Below are the code and all the weights of a small trained network. Each question names an input and a class and asks about switching units off, where a switched-off unit gives its printed mean instead of its output.

import numpy as np


def w(rows, s, z=0):
    codes = np.array(rows[::2]) - 128.0
    scale = np.full(codes.shape[1], s)
    scale[-1] = z or s
    return codes * scale


def norm(h):
    return h / np.sqrt((h * h).mean(-1, keepdims=True) + 1e-5)


def f(y):
    return y / 2 * (1 + np.tanh(0.7978845608 * (y + 0.044715 * y**3)))


def log_softmax(a):
    a = a - a.max(-1, keepdims=True)
    return a - np.log(np.exp(a).sum(-1, keepdims=True))


def net(x, mask):
    res = np.array(x, float).reshape(1, 2) / 4 @ E
    u = 0
    for l in range(4):
        y = f(norm(res) @ A[l][:, :-1].T + A[l][:, -1])
        res = res + np.where(mask[u : u + 5], y, B[l][:, -1]) @ B[l][:, :-1]
        u += 5
    return log_softmax(norm(res)[-1] @ U[:, :-1].T + U[:, -1])


A, B = {}, {}
E = w([
[118,121,23,141],'x0',
[3,219,143,74],'x1',
],0.013)
A[0] = w([
[186,92,180,133,108],'L0N0',
[132,95,171,142,2],'L0N1',
[32,246,190,52,189],'L0N2',
[188,40,46,174,74],'L0N3',
[113,75,195,190,197],'L0N4',
],0.011,0.0044)
B[0] = w([
[239,228,152,151,159],'L0N0',
[80,223,156,168,125],'L0N1',
[1,119,121,75,247],'L0N2',
[102,55,24,137,191],'L0N3',
[166,151,208,19,161],'L0N4',
],0.0094,0.013)
A[1] = w([
[63,180,155,163,47],'L1N0',
[213,152,44,113,241],'L1N1',
[155,112,80,251,209],'L1N2',
[73,144,148,184,77],'L1N3',
[205,100,119,204,2],'L1N4',
],0.013,0.0023)
B[1] = w([
[29,143,162,129,197],'L1N0',
[142,49,71,150,255],'L1N1',
[115,55,161,179,227],'L1N2',
[81,126,94,10,150],'L1N3',
[106,159,27,105,203],'L1N4',
],0.011,0.0058)
A[2] = w([
[119,121,44,121,219],'L2N0',
[147,138,126,252,47],'L2N1',
[185,171,220,75,131],'L2N2',
[129,187,213,113,2],'L2N3',
[204,229,195,125,215],'L2N4',
],0.011,0.0051)
B[2] = w([
[208,68,188,84,253],'L2N0',
[173,165,37,246,130],'L2N1',
[134,123,240,130,180],'L2N2',
[78,114,226,76,143],'L2N3',
[126,197,179,234,184],'L2N4',
],0.011,0.0065)
A[3] = w([
[167,224,193,152,141],'L3N0',
[22,179,80,156,230],'L3N1',
[197,102,96,190,19],'L3N2',
[8,79,157,38,253],'L3N3',
[135,133,73,158,75],'L3N4',
],0.013,0.0039)
B[3] = w([
[139,121,184,216,153],'L3N0',
[79,132,100,45,195],'L3N1',
[74,163,82,92,161],'L3N2',
[58,207,81,9,254],'L3N3',
[83,148,151,183,132],'L3N4',
],0.013,0.015)
U = w([
[252,168,210,226,127],'0',
[118,130,113,192,2],'1',
[221,9,21,189,222],'2',
[96,192,225,154,94],'3',
[45,205,62,37,236],'4',
],0.014,0.0079)

Each question gives the input, the list of numbers given to net, and the class t.
The units are the neurons (one row each of A and B). Each row of codes is followed by its name. A weight is (code - 128) times the scale printed after its matrix; where a second scale follows, it is the last column's (A, B and U).
mask holds one flag per neuron, layer by layer. A switched-off neuron (its flag False) gives its mean, the last column of its row in B, instead of its output. The means were averaged over made-up inputs and are rounded, as every weight is.
A unit's drop is (log p(t) with every unit on - log p(t) with that unit switched off) / (log p(t) with every unit on - log p(t) with every unit switched off).
The circuit of an input: a set's keep is (log p(t) with only the set's units on - log p(t) with every unit switched off) / (log p(t) with every unit on - log p(t) with every unit switched off). Starting from the 12 units with the biggest drops (on a tie, the unit counted first), units are removed one at a time, each time the one whose removal leaves the highest keep (on an exact tie, the one counted first), for as long as the keep stays at least 0.8.
units of the circuit, in order: the units of the circuit, biggest drop first
most important unit: the unit with the biggest drop
k most important neurons of layer l: the k neurons of layer l with the biggest drops, biggest first
drop when u is switched off: that unit's drop, to one decimal
input [-4,-5], class 0: units of the circuit, in order	[L0N0, L3N3]
input [-3,0], class 3: most important unit	L0N4
input [-3,-4], class 2: units of the circuit, in order	[L0N2, L3N3]
input [-4,-6], class 2: 2 most important neurons of layer 1	[L1N1, L1N4]
input [-2,0], class 3: 2 most important neurons of layer 0	[L0N4, L0N0]
input [-1,0], class 3: 3 most important neurons of layer 0	[L0N4, L0N0, L0N3]
input [0,0], class 0: 2 most important neurons of layer 1	[L1N1, L1N0]
input [-5,-7], class 2: 2 most important neurons of layer 0	[L0N3, L0N2]
input [-5,-5], class 0: drop when L0N4 is switched off	0.2
input [-7,-8], class 0: drop when L0N4 is switched off	0.4
input [-3,-2], class 0: drop when L3N4 is switched off	0.0
input [-5,-1], class 3: drop when L1N0 is switched off	-0.1
